Below are the code and all the weights of a small trained network. Each question names an input and a class and asks about switching units off, where a switched-off unit gives its printed mean instead of its output.

import numpy as np


def w(rows, s, z=0):
    codes = np.array(rows[::2]) - 128.0
    scale = np.full(codes.shape[1], s)
    scale[-1] = z or s
    return codes * scale


def f(y):
    return y / 2 * (1 + np.tanh(0.7978845608 * (y + 0.044715 * y**3)))


def log_softmax(a):
    a = a - a.max(-1, keepdims=True)
    return a - np.log(np.exp(a).sum(-1, keepdims=True))


def net(x, mask):
    res = np.array(x, float).reshape(1, 4) / 4 @ E
    y = f(res @ A[0][:, :-1].T + A[0][:, -1])
    res = res + np.where(mask, y, B[0][:, -1]) @ B[0][:, :-1]
    return log_softmax(res[-1] @ U[:, :-1].T + U[:, -1])


A, B = {}, {}
E = w([
[204,185,60,92,140,163,88,1,101],'x0',
[89,130,139,138,127,155,121,118,131],'x1',
[184,114,130,113,149,247,247,130,143],'x2',
[149,80,236,18,126,159,77,129,127],'x3',
],0.0082)
A[0] = w([
[103,144,118,134,131,77,61,130,120,89],'n1',
[117,134,119,127,126,111,100,135,136,67],'n2',
[114,141,60,217,126,114,161,126,125,23],'n3',
[139,109,128,125,122,133,113,131,151,36],'n4',
[120,102,121,142,131,98,84,114,145,81],'n5',
[119,126,135,116,147,127,165,109,138,117],'n6',
[135,123,172,79,142,139,111,138,123,29],'n7',
[138,136,183,69,131,133,107,138,131,38],'n8',
[142,130,103,137,125,149,107,104,124,35],'n9',
[155,153,67,107,126,158,81,24,120,108],'n10',
[122,132,128,124,129,98,116,123,132,93],'n11',
[143,124,127,136,132,124,124,95,140,14],'n12',
[139,124,125,125,125,158,166,125,133,110],'n13',
[118,126,142,136,122,122,135,153,153,77],'n14',
[135,120,108,120,138,133,110,85,159,113],'n15',
[151,116,134,126,129,182,219,159,134,109],'n16',
[128,116,132,128,120,143,161,113,124,100],'n17',
[121,147,90,165,125,118,152,123,114,32],'n18',
[130,136,97,187,136,124,144,144,135,7],'n19',
[140,108,158,98,107,147,105,126,116,37],'n20',
[119,140,137,157,111,85,55,129,122,87],'n21',
[150,119,125,120,121,179,172,126,131,118],'n22',
[97,111,166,169,129,111,155,254,135,108],'n23',
[110,139,122,110,116,128,142,137,116,139],'n24',
[103,120,137,147,130,79,78,142,142,94],'n25',
[116,125,155,142,126,119,137,170,120,147],'n26',
[136,130,162,95,133,143,105,137,129,23],'n27',
[126,157,125,110,130,152,177,134,134,105],'n28',
],0.016,0.0013)
B[0] = w([
[137,137,114,162,141,181,91,159,87,196],'n1',
[142,128,120,139,137,138,119,142,117,146],'n2',
[110,94,126,69,111,122,69,125,208,208],'n3',
[106,130,119,128,121,129,128,119,132,129],'n4',
[140,134,111,143,134,149,111,154,110,161],'n5',
[135,140,114,129,130,135,120,136,120,137],'n6',
[129,105,112,93,125,105,89,123,188,172],'n7',
[96,106,119,101,114,119,86,111,191,181],'n8',
[133,127,143,122,123,115,150,109,129,145],'n9',
[133,140,169,127,123,73,251,99,93,217],'n10',
[107,128,126,150,133,151,127,136,118,143],'n11',
[97,131,141,129,126,133,141,115,120,133],'n12',
[124,140,117,149,130,150,105,148,108,157],'n13',
[152,124,133,116,127,106,156,121,115,151],'n14',
[132,132,137,125,122,110,164,116,115,148],'n15',
[140,157,98,186,146,177,89,162,83,206],'n16',
[145,129,123,139,140,133,114,142,122,141],'n17',
[115,101,130,98,122,121,90,124,173,165],'n18',
[117,96,134,99,130,120,83,122,174,167],'n19',
[111,110,124,103,122,127,103,130,178,160],'n20',
[147,148,105,159,142,169,93,161,102,195],'n21',
[118,141,119,162,137,150,89,156,89,174],'n22',
[132,144,168,110,117,77,246,66,98,252],'n23',
[147,125,117,125,133,113,131,129,124,130],'n24',
[136,147,108,166,139,163,119,145,105,190],'n25',
[135,137,142,118,128,99,176,106,113,170],'n26',
[128,102,121,110,121,113,100,128,166,158],'n27',
[142,129,116,145,132,142,102,152,102,156],'n28',
],0.024,0.016)
U = w([
[127,168,177,133,127,89,246,96,81,254],'0',
[138,183,67,209,184,222,80,227,67,70],'1',
[65,45,104,61,105,126,55,144,254,46],'2',
],0.0093,0.00054)

Each question gives the input, the list of numbers given to net, and the class t.
The units are the neurons (one row each of A and B). Each row of codes is followed by its name. A weight is (code - 128) times the scale printed after its matrix; where a second scale follows, it is the last column's (A, B and U).
mask holds one flag per neuron, in row order. A switched-off neuron (its flag False) gives its mean, the last column of its row in B, instead of its output. The means were averaged over made-up inputs and are rounded, as every weight is.
A unit's drop is (log p(t) with every unit on - log p(t) with that unit switched off) / (log p(t) with every unit on - log p(t) with every unit switched off).
The circuit of an input: a set's keep is (log p(t) with only the set's units on - log p(t) with every unit switched off) / (log p(t) with every unit on - log p(t) with every unit switched off). Starting from the 12 units with the biggest drops (on a tie, the unit counted first), units are removed one at a time, each time the one whose removal leaves the highest keep (on an exact tie, the one counted first), for as long as the keep stays at least 0.8.
units of the circuit, in order: the units of the circuit, biggest drop first
most important unit: the unit with the biggest drop
top k neurons: the k neurons with the biggest drops, biggest first
drop when u is switched off: that unit's drop, to one decimal
input [-5,-4,8,8], class 1: top 3 neurons => n16, n22, n3
input [4,0,6,7], class 2: units of the circuit, in order => n8
input [-5,-4,6,1], class 1: top 2 neurons => n16, n10
input [-6,-1,-1,-7], class 2: top 4 neurons => n3, n10, n19, n18
input [-3,-7,0,4], class 2: top 2 neurons => n10, n8
input [-6,2,7,-1], class 1: top 3 neurons => n16, n10, n22
input [-5,-7,3,6], class 2: top 3 neurons => n10, n8, n7
input [-3,6,7,-8], class 2: top 2 neurons => n3, n19
input [4,3,6,-6], class 1: top 4 neurons => n16, n23, n22, n8
input [4,0,-2,-5], class 2: top 2 neurons => n23, n3
input [5,-3,-5,-6], class 2: top 3 neurons => n3, n23, n18
input [4,3,5,4], class 1: top 3 neurons => n23, n22, n16
input [6,-6,-2,8], class 2: top 2 neurons => n23, n8
input [4,5,-6,-4], class 1: most important unit => n23
input [2,-4,-3,0], class 1: top 2 neurons => n23, n26
input [0,-8,7,-7], class 1: drop when n22 is switched off => 0.7
input [3,-7,1,6], class 2: drop when n22 is switched off => 0.0
